M =
[[119 133 125 103 117 132 124 119]
 [126 130 125 107 116 132 121 125]
 [127 133 127 113 117 131 125 123]
 [127 125 126 120 118 128 124 124]
 [121 132 123 104 116 132 124 124]
 [125 127 127 112 111 128 123 121]
 [126 132 124 110 115 135 122 128]
 [124 131 130 113 113 133 124 121]
 [128 128 128 117 118 126 124 123]
 [126 123 124 129 127 128 128 125]
 [124 130 130 115 113 126 124 120]
 [123 126 122 123 122 130 125 125]
 [127 126 126 128 124 132 126 125]]
Which number is the entry directly below the largest entry?
Answer: 133
The last entry, reading row by row -> 125
Which number is the largest entry in the first row?
Answer: 133
The fifth entry from the end, reading row by row -> 128
Which number is the entry in the top-right corner?
Answer: 119
The third entry on the main diagonal: 127
The third entry from the end, reading row by row is 132
Which number is the largest entry in the last column?
Answer: 128
The largest entry in the first column -> 128
The entry just left of the smallest entry: 125
Which number is the second entry on the diagonal from the top-right corner?
Answer: 121
Which number is the first entry in the row that holds the smallest entry?
Answer: 119
The 4th entry from the end, reading row by row -> 124
The top entry of the column that holds the smallest entry: 103
The top entry of the column that holds the largest entry is 132
Which number is the entry just left of the largest entry?
Answer: 115
Which number is the fifth entry, reading row by row?
Answer: 117
The entry directly below the smallest entry: 107
Which number is the entry directly below 107?
Answer: 113
The largest entry is 135
The 2nd smallest entry -> 104
The second entry from the end, reading row by row: 126

Read these off the row that follows.
1) Which number is the entry just right of 153?
2) Which number is the entry just right of the smallest entry?
103	118	153	133
1) 133
2) 118

W =
[[123 135 125 117 120 129 134 144 136]
 [113 117 119 114 116 126 144 152 124]
 [114 125 117 124 133 136 135 138 132]
 [119 131 122 114 117 127 139 138 144]
 [120 134 125 117 125 128 140 144 129]
 [118 127 123 122 125 132 133 153 129]
 [124 136 125 126 128 134 139 140 137]
 [121 133 125 115 114 123 142 137 154]
 [123 133 124 114 116 127 133 147 130]
 [119 129 123 113 114 127 142 136 151]
 [122 134 122 115 121 126 137 147 136]
 [117 124 121 118 123 127 127 145 125]
 [117 126 121 111 115 123 125 143 143]
 [127 141 129 112 115 125 132 139 127]
 [112 124 120 111 110 121 129 140 146]
 [120 132 125 110 107 120 139 142 118]]
Counting starts at 0.
Read off the maximum.
154
Read off the entry in row 1 and column 2.
119
The entry in row 1 and column 0: 113
Read off the entry in row 0 and column 0.
123
Read off the entry at row 0, column 2.
125
The entry in row 2 and column 0 is 114
The bottom-left entry is 120
Read off the entry in row 2 and column 1.
125
Read off the entry just left of the smallest entry.
110
Read off the entry directly above the largest entry.
137
Read off the bottom-right entry.
118
Read off the minimum.
107
Read off the entry just left of 151.
136
Read off the entry at row 1, column 1.
117
The entry at row 0, column 1 is 135
The entry just right of the smallest entry: 120
Read off the entry just right of 131.
122
Read off the entry directly above the smallest entry.
110
Read off the entry in the top-right corner.
136
The entry directly below the largest entry is 130

m =
[[129 126 127 125 128 125 130 126 127 127 125 126 126 127]
 [129 129 132 113 132 118 118 119 139 154 138 146 116 132]
 [124 124 129 129 132 129 122 126 131 130 132 138 137 126]
 [125 127 129 131 126 135 127 123 121 124 139 133 127 122]
 [136 118 111 112 122 123 124 133 129 120 130 138 111 116]
 [131 124 126 127 130 134 123 130 132 125 130 134 129 138]
 [130 127 128 127 125 127 130 128 127 128 127 133 126 127]
 [108 122 129 132 138 127 128 140 114 134 125 131 143 127]
 [127 129 131 126 131 130 125 125 129 131 131 127 131 127]
 [128 129 130 124 125 127 125 125 131 129 123 129 131 130]
 [127 128 127 126 126 128 131 129 132 122 128 125 123 126]
 [126 128 130 135 131 119 127 127 135 129 138 138 130 126]]
The bottom-right entry: 126
Which number is the second entry on the diagonal from the top-right corner?
Answer: 116
The entry in the bottom-left corner is 126
Which number is the 2nd entry in reading order?
Answer: 126
The entry in the top-right corner is 127
Which number is the smallest entry in the first column?
Answer: 108
Which number is the last entry in the row that holds the smallest entry?
Answer: 127
Which number is the 3rd entry on the main diagonal?
Answer: 129
Which number is the first entry in the row that holds the largest entry?
Answer: 129
Which number is the first entry, reading row by row?
Answer: 129
Which number is the entry directly above the largest entry?
Answer: 127
The bottom entry of the column that holds the largest entry: 129
The 2nd entry on the main diagonal is 129
Which number is the 4th-last entry, reading row by row?
Answer: 138
The entry just left of the largest entry: 139
The fourth entry, reading row by row: 125
The 3rd largest entry: 143
The second entry from the end, reading row by row: 130
Which number is the entry directly below the largest entry?
Answer: 130
Which number is the second largest entry?
Answer: 146
The largest entry in the first row: 130
The third-last entry, reading row by row: 138

Questions about the grid below. Counting starts at 0.
1) The entry at row 1, column 0?
2) The largest entry?
3) The entry in row 0 and column 0?
4) The bottom-right entry?
5) The entry directly below 135?
6) The entry directly above 133?
7) The entry in the top-right corner?
8) The entry directly above the smallest entry?
[[134 107 136 117 127 132 137 135 132 122 124 125 137]
 [129 156 138 120 112 130 106 121 131 139 133 140 142]]
1) 129
2) 156
3) 134
4) 142
5) 121
6) 124
7) 137
8) 137

B = [110 107 132 107 130 114 128 125 139 131 106 124 149 143 129]
Give the entry just right of the smallest entry.
A: 124
The 2nd entry from the end is 143
The entry just right of 124 is 149
The 5th entry -> 130
Give the fifth-last entry.
A: 106

[128 131 134 135 126 122 132 128 102]
Which number is the entry just left of the largest entry?
A: 134
The entry just right of 135: 126
The second entry from the left: 131
